Each row is followed by its class.
[ -1  -3  -9  10   9   2 -24   6  11  -4  -5   3  26 -12 -18  18   3  17
  -5  33 -10  -3 -10  14  -4  17  -1  -6  11   1  -4  -1  -3 -10  40]
K_187
[ -6  32   0 -24  11  -7 -25 -53  13  36  10  -4  -8  -9  22  -3   6  10
 -30  -9 -27  23  -4 -35  -4   7  12   2 -21 -28 -25   9   6 -35  27]
K_777
[ -2 -12   0   0   9   8  19  14  -6 -15  -2  -6  -3  14   8  -5   3  -7
  24  -1  18  -3  11   7  -6   2   7   7  -9  18  13 -10  19  19 -32]
K_823
[ -1  16  -2  -3   6  -9 -41 -14  26  25  14 -15  12  -6  -9   3   2  19
 -24  -3 -11  13  17 -19 -10   4  -4  10 -13 -19 -18  -1   3 -21  24]
K_823
[-13 -26 -16   1  20  17  24  36 -16 -25  -7  18  -7  17  17  -2  14  -7
  15  24  -2   6   8  17   8   9  22 -12  13  25  32  -7  48  25 -21]
K_478
[ 35  42  23 -16  19 -25 -29 -62  13  59  13 -16 -19  -7   8   1  -5   3
 -50 -42  -6  18 -11 -73 -20 -14   2   8 -36 -28 -64  10 -32 -57  23]
K_206
[ 18 -22  -4   8  -5  15   6  22  -3 -21  -6  -3  12  16 -12   3   9   1
  26   0  14 -16  -2  18  -9   5  -5  -6   5  33  25  -4   4  25 -20]
K_823
[-15  43  13 -45  21 -18  -8 -75 -13  43  14  -5 -52 -11  51 -10  -8 -23
 -42 -21  -9  42   4 -77 -12 -32  40  14 -50 -54 -27   4  15 -51   0]
K_271
[-18 -41 -26  22  15  22  35  56 -10 -49 -15  20  10  13  12  -2  18   9
  40  41   9   0  23  53  13  34  17 -11  23  22  48 -15  50  32  -3]
K_638
[ 38   9  27  10 -12   0  25  -7 -21  13   3 -39  -7   1 -15   2 -17 -24
  20 -33  21 -19 -27 -21 -18 -15   1   5 -26   3 -18  18 -44  -4 -28]
K_781
[-29 -22 -12   0  18  17  31  34  -4 -20   0   4 -12  18  18  -7  14  -4
  19  22   6  12  28  17   4   7  21   3   3   7  31 -23  53  28 -32]
K_823
[ 58 -37  14  38 -37   8  38  35 -38 -37 -17 -32  16  13 -35   2  -2 -16
  75 -20  28 -62 -36  28   0  23 -17 -21  10  57  22  19 -50  33 -35]
K_638
[  4 -11  -9  -2   6   5 -11   2   1 -13 -13  13  17   6   5   4  -7   9
   4   7  -3  -8  -5  19   1   6   5   2   1   5   4   6  -7  -6  25]
K_228
[  43   25    6   21  -48  -18 -114  -13   57   45    8  -40   86  -32
  -95   18    4   52  -28  -37  -33  -33   -9    2  -26   22  -68   -3
   13   -7  -36   22  -74  -27   74]
K_823
[  1  40  -1 -30  10 -16 -89 -58  46  57  17 -13  12 -18 -12   3  14  30
 -64 -19 -33  25   9 -52 -24   3  -8  13 -17 -37 -37  -2  -3 -54  57]
K_823
[  9   0  -8  55 -51 -14 -61  39  26  -3  12 -26  58 -13 -67  16   2  39
   5   1 -18 -33   9  53   0  18 -30  -1  24  18  -6   0 -44  -7  50]
K_257
[-40  14 -27 -21  37   0 -25 -21  12   6   6  23 -12  -6  40  -3  23  13
 -27  30 -27  42  25 -22   5  19  36  -4  -7 -33   3  -8  55 -32  42]
K_638
[ -8 -25  -8   4   8  17  32   8 -11 -28  -5  23 -23  12  19 -15   8 -11
  21  19  11  -7  -9  12  -5 -13  16 -10   1  35  45 -10  24  28 -28]
K_947
[ 31  49  30 -33   6 -28 -39 -89  -9  63   8 -32 -28 -12  24 -12 -17 -15
 -28 -61   0  13 -23 -99 -17   0  12  21 -59 -39 -59  10 -44 -72  11]
K_638
[ 10  -3  17 -28  16  -3  49 -32 -34  -2 -12  -2 -48  29  46 -13  -7 -46
  28 -15  23   2 -27 -26 -19 -34  21 -15 -23  10  11  11  10  14 -52]
K_431
[ -7 -38 -17  31   2  12  30  57 -16 -39 -17  -1  15   7  -1   2   9   5
  49  28  10  -9  15  46  12  37  16  -1  11  22  31 -12  27  23  -6]
K_638
[-42 -53 -33  65 -19  22  23 101   5 -60   2  16  40   9 -29   9  31  30
  32  81 -14 -17  33  95  29  22   9 -18  55  44  61  -6  42  57  16]
K_257
[ 40  39  22   3 -24 -27 -24 -44 -14  37   8 -49  -4 -14 -20   3 -22 -14
   3 -41  -5 -21 -35 -50 -12   1 -13   6 -34 -23 -47  20 -65 -49  15]
K_638
[ 26  18  10  22 -34 -15 -52  -9  17  19  10 -26  35 -22 -50  23 -14  23
  -9 -14  -2 -32 -24   5  -7  15 -32   5   4 -13 -28   2 -63 -24  39]
K_187
[  9  35  -1 -21   6 -17 -58 -50  21  39   2 -13  10 -18   1   8 -13  13
 -37 -23 -17  11 -16 -36 -12  -9   7  19 -26 -34 -48  11 -35 -53  50]
K_228
[-35 -26  -4 -20  43  18 103   3 -48 -31  -4  33 -86  31  90 -23   2 -53
  28  31  25  26   8 -25   9 -33  62  -6 -29  19  52 -22  70  37 -85]
K_947
[  6   7   2   3  -9   1  -2  -4   0   5   2  -3   6   5  -2   4   1  11
   5  -3  -6 -12  -7  10  -2  22   1  -6  -4   4   0   7  -3 -13  13]
K_777
[ 66  11  43   5 -40 -13  -5 -43 -30  20   4 -40  -9   2 -27   1 -25 -27
  26 -47   7 -33 -51 -36 -20 -30 -13  -3 -26  29 -28  26 -84 -15 -16]
K_257
[  66   25   31   27  -54  -21  -32  -13   -5   24    5  -52   38  -19
  -68   22  -36   -1   11  -44   11  -58  -50  -12  -12    0  -44    8
  -14    0  -50   11 -106  -30   12]
K_187
[-26  -2 -23 -15  26   3 -35 -14  25   9   0  18  16 -10  18   0  10  30
 -33  24 -20  26  16  -2   1  13  23   7   1 -23  -6  -1  28 -26  47]
K_228
[ 49  20  13  28 -55 -23 -87  -3  26  23  -4 -37  65 -32 -83  20 -14  34
  -8 -42 -16 -35  -8  23 -22  10 -43   7   1  -9 -28  17 -76 -37  64]
K_271
[ 65 -34  37  36 -29   8  54  27 -46 -28 -13 -32   8   9 -32   8 -26 -28
  70 -16  46 -64 -47  16  -3   8 -16 -14  -1  49  -1  12 -67  27 -56]
K_187
[ 14 -29   2  16  -5  13  -2  44  -8 -17 -18   6  29  10 -28   3  -1   4
  32   9   2 -18  -6  38  -6  22 -11  -8  18  37  27   6   6  22  -1]
K_478
[ 24  21   5 -13 -12 -13 -73 -44  28  43  -4  -8  37 -21 -27  10 -11  30
 -37 -16 -23  -6 -23 -25 -18   8 -16   8 -11 -22 -34  25 -52 -53  69]
K_228
[-16   5  -6 -22  27   3   2 -28   2  13   3  31 -35   6  40 -11   4  -8
 -18  12  -2  25  -2 -35 -14 -19  25   1 -26  -2  18 -10  31  -6  -4]
K_947
[  9 -33   5   6  15  31  77  22 -38 -40  -8  -3 -31  23  23 -10  11 -34
  42  12  23  -5 -10  10   1 -13  29 -19   1  35  39   9  21  46 -58]
K_781
[-18  -7 -19   3   5  10 -23  27  24  -8   2  12  20   7 -15  11  15  21
  -3  30 -11   7  20  30  -7  13  -6  -2  14   2  26 -10  33  10  25]
K_823
[ 46   0  29   6 -24 -21 -40 -17  10  20 -11 -22  33  -5 -43   1 -15   9
  13 -33   5 -32 -20   5 -29   7 -43 -13   2   7 -17  29 -52  -8  18]
K_431
[-74  34 -41 -20  16 -17 -83  -5  58  28  12  25  16 -24  -6   8   7  49
 -66  26 -51  51  44  -4  -6  19   9  21  11 -54 -18 -30  44 -36  70]
K_625
[ 72  10  21  41 -45 -14 -21  26   5  11  -3 -34  53  -6 -85  21 -21  14
  15 -41   7 -52 -31  23 -19   7 -54  -7   8  22 -34  22 -87  -9  26]
K_206
[ -6  57  16 -53  24 -33 -29 -86   5  61  16 -11 -38  -6  42 -10 -16 -19
 -51 -34 -12  37  -9 -85 -25 -39  20   9 -46 -62 -53   7   2 -56   9]
K_431
[-32 -20 -25 -11  26  16  20  13  -3 -19  -3  33 -13  18  38  -7   9   6
  -5  31  -6  15  15  13  11   4  34  -7   5  -4  29 -11  47   6   4]
K_228
[  1 -21 -10  15 -17   2 -38  23  20  -7 -11   1  34 -11 -49   6  -6  32
  17   6 -13 -12  -6  29 -16  31 -20  -4  29  18   4  -2 -14  16  16]
K_625
[-34  -9 -20 -16  33  12  12  -2   1 -10  -8  24  -9   8  38  -4   8   2
 -11  35 -10  23   8   3   8  -2  35  -5   0 -11  16  -4  43  -5  13]
K_228
[ 56 -12  14  41 -69  -5 -31  30  -2 -17 -11 -24  53  -4 -78  19 -14  15
  34 -23  11 -65 -21  62 -18  11 -50 -10  17  32  20  23 -71   6  25]
K_271
[-20  31   7 -44  31  -9  18 -62 -13  33  14  21 -72   6  64 -14  -8 -37
 -25  -5   0  34  -7 -74 -12 -40  35   5 -52 -28  -4 -10  30 -26 -28]
K_947
[-69   4 -37  -8  25  13  14   6  13  -6  16  24 -22   8  52  -3  43  16
 -30  50 -33  35  35  10  24  19  46 -18  10 -18  30 -13  84  -1  11]
K_777
[-28 -16   1 -16  32  11  49  -4 -33 -14   2  24 -47  22  59 -15   3 -28
  18  27   5  32  13 -17   4 -19  55  -2 -19  13  19 -14  52  10 -33]
K_257
[ 19  25   0  10  10 -18 -14  -7  17  27   9 -15  -2  -2  -4  14  -2  11
 -29 -17  -8  13   5 -18  -9  -8   2  13 -16 -17 -39  -1 -19 -31  26]
K_206
[-12 -29 -25  14   8  12 -22  35  16 -27 -19  25  38   6 -12   7  12  30
   8  33 -10  -7   7  52   1  22   2  -8  22  21  29   1  15   8  42]
K_228
[ 27 -17   5  24 -17   8  -9  27  -4 -17 -10  -3  40  -3 -44  22 -13   9
  31  22   7 -34 -27  37 -10  22 -24 -12  16  20   3   8 -34   1  22]
K_187
[-12 -18  -1  -8  26  28  78  20 -31 -25  -6  13 -40  27  36  -5  11 -36
  27  20  21  11  -1   3  -1 -18  37 -13 -10  16  39  -2  46  35 -49]
K_781
[-22  -4 -13 -16  27   8  -6   2   8  -3  -1  14  -9  13  20   8  16   0
   1  27  -5  22  15  -2  -8   4  22  -1 -10   3  16  -4  47   3   5]
K_823
[-70   9 -30 -21  24  -4 -25   2  23   4   5  25 -12  -8  19   2  -2  20
 -25  34 -24  48  28  -2  -1  11  34  18   3 -32   3 -28  59  -4  20]
K_625
[ -4  18  -3   1  -7  -9 -26  -7  14  20   9   5  -1 -16 -17   0  -8   7
 -15  -5  -9   3   1 -16 -13 -10  -6   6 -21 -12  -6 -12  -3 -20  10]
K_947
[ 25  -9  15   8  -3   1  10  -9 -16   0  -1 -11   2  -4  -6   7  -9  -6
  16  -1  15 -22 -24 -12  -3  11  -3  -5  -5   8 -13   2 -30  -4 -14]
K_187
[-25  -8 -11 -19  32  15  38  -9 -22 -12   2  28 -32  11  45  -1  11 -20
  -4  40  -2  22  -4 -22  10  -6  40 -13  -9  -1  16 -13  43   1 -16]
K_187
[  1   9  13   3  -8 -11  -8 -20 -10  14  13 -14  -9   1   8  -8  -8  -5
   0 -12  -1   5   1 -23  -5 -12  19  11 -22   4 -19  -3 -12 -18  -3]
K_257
[-32  -8 -22  -6  12   1 -20   3  22 -14   1  16  11   5  11  -9  21  23
 -15  19 -18  10  23  29  -7   6  -3 -19  29  -9  24  -3  38  10  21]
K_431
[-42   7  -8 -54  48   8  44 -42 -26   3   3  24 -81  19  73 -17 -11 -37
  -3  17   1  53 -10 -59  -7 -25  62   3 -23 -18   3 -15  59   6 -49]
K_625
[ 66  -4  35  13 -37  -3   5   2 -18   7  -2 -49  17   4 -44   8 -27 -16
  42 -45  32 -47 -29  -8 -19   1 -30   6 -20  25 -23  20 -67   3 -35]
K_823
[-21  -5 -17   6   4   7  -6  21  11  -5   6  -7   3   8  -1   2  15   7
   6  12  -6   4  17  14   0   6  10   6   1   4  14 -12  27  15  -3]
K_823
[ -7  -8   7 -38  36  15  70 -29 -34   0   5   1 -71  31  63 -18  10 -46
  13   4  13  25  -9 -54  -8 -32  42  -3 -29   9  22  -5  44  23 -71]
K_823
[-19  -7 -16  -6   7  11 -12  16  15  -6   4  13  15   6  -5   6  13  12
   1  26 -10   8  17  17  -6  12   2  -3   8   2  21  -3  34   9  15]
K_823
[ -2  10  -6  -4   6  -4  -5 -10  -8   3   2 -11 -10  -1  20  -2   5  -6
   3  -7   2   9   6 -19   7  14  21   5 -18 -15 -10  -3   7 -21   4]
K_638
[  2 -17  -8  18   2   5  42  25 -26 -24  -1 -13 -20   8  15   1   4 -12
  35   8  12  -8  -2   4  11  13  25  -7  -3   9  18  -5  12  18 -25]
K_638
[  -7   39   13  -69   51  -10   -8 -103   -7   55   10   12  -52   -8
   70  -22  -17  -15  -57  -20  -12   44  -12 -105   -9  -23   41   16
  -50  -57  -50   10    8  -63   12]
K_228
[ 50  29  50 -13  -1 -10  28 -48 -28  41   2 -45 -31  -2   2  -9 -26 -41
   4 -60  23  -8 -31 -71 -21 -33   7   9 -50 -11 -45  18 -56 -24 -40]
K_781
[-68 -18 -56   3  22  13 -23  45  34 -29   0  42   7   4   6  11  21  38
 -15  60 -32  36  38  43   4  23  25  -8  37  -4  36 -28  75  26  29]
K_625
[ 19  18  24 -34  32   5  26 -56 -19  25   4  -7 -46   6  38 -10  -9 -29
 -10 -22  13  26 -19 -64 -23 -31  33   7 -42 -14 -16  10  -1 -21 -21]
K_781
[ -7  -7  14 -27  33  11  52 -30 -26   4   3  -7 -52  23  50 -18   8 -35
  13   5  15  15  -5 -47  -8 -16  37  -5 -27   9   9   1  36  10 -56]
K_823
[-39   6 -21 -14  33   5 -23 -11  17   5   2  28  -2  -2  27  10  17  14
 -27  47 -20  33  11  -4   1  13  24   1   0 -21   4 -14  42 -21  40]
K_187
[  0 -20 -14  14 -15   3 -28  28  20 -24 -14  10  46  11 -27   6   9  26
  18  11  -4 -19   0  63 -18  13 -22 -17  31  19  31   5   4  19  30]
K_431
[ -9  11  -9  -7   2  -2 -22 -12   4   7   8   8   0  -1  11  10  -2   2
 -11  21 -21  23   5  -4  -6 -11  18   1  -6  -7  -6  -2   9 -24  34]
K_257
[ 16  35   4 -11 -16 -20 -97 -40  38  40  -1  -1  43 -29 -37  13  -3  39
 -49 -23 -31   8   8 -12 -28   6 -21  10 -11 -37 -27   9 -28 -59  85]
K_271
[  1  15   8  -1   6 -11 -22 -21   7  20   9 -11   3 -15  -5  13 -11   8
 -16   8  -1   4 -10 -21  -6   9   5   5 -14 -23 -28  -5 -15 -30  22]
K_187
[-17  -6  -3 -24  55  11  74  -3 -28  -8   0  28 -64  31  70  -8   4 -29
  -2  15  15  43  11 -28   2 -22  58   2 -22  -3  12 -16  58   7 -36]
K_206
[  6   0   7 -10  -2  -6 -17 -16  -1   8  -6  -5  -6  -4 -15   2 -18   1
   7  -8  -1   1 -22 -20 -18   4   2   2  -3   7 -13   5 -16   3  -7]
K_625
[-56  10 -46 -22  45   3 -60 -13  47  12   1  33  16 -15  28   5  26  43
 -55  41 -41  50  35   3   2  15  33  12   4 -36  -8 -12  58 -38  74]
K_228
[-12 -53  -8   9   8  23  73  58 -30 -63 -21  21 -13  36  18  -3   8 -20
  62  38  26 -16   1  66  -2  -2  20 -29  28  43  66  -5  51  61 -47]
K_431
[ 27  22   6  13 -32 -15 -65 -19  31  27   7  -8  30 -18 -44   4   0  19
 -21 -25 -11 -29 -15  -6 -17   0 -42  -4  -4   3 -15   9 -47 -22  33]
K_947
[-11  61   2 -20  10 -32 -83 -72  37  73  27 -14   8 -33   1  12 -10  25
 -73 -13 -31  27  -5 -69 -12   3  -2  20 -32 -71 -67  -4 -25 -76  67]
K_187
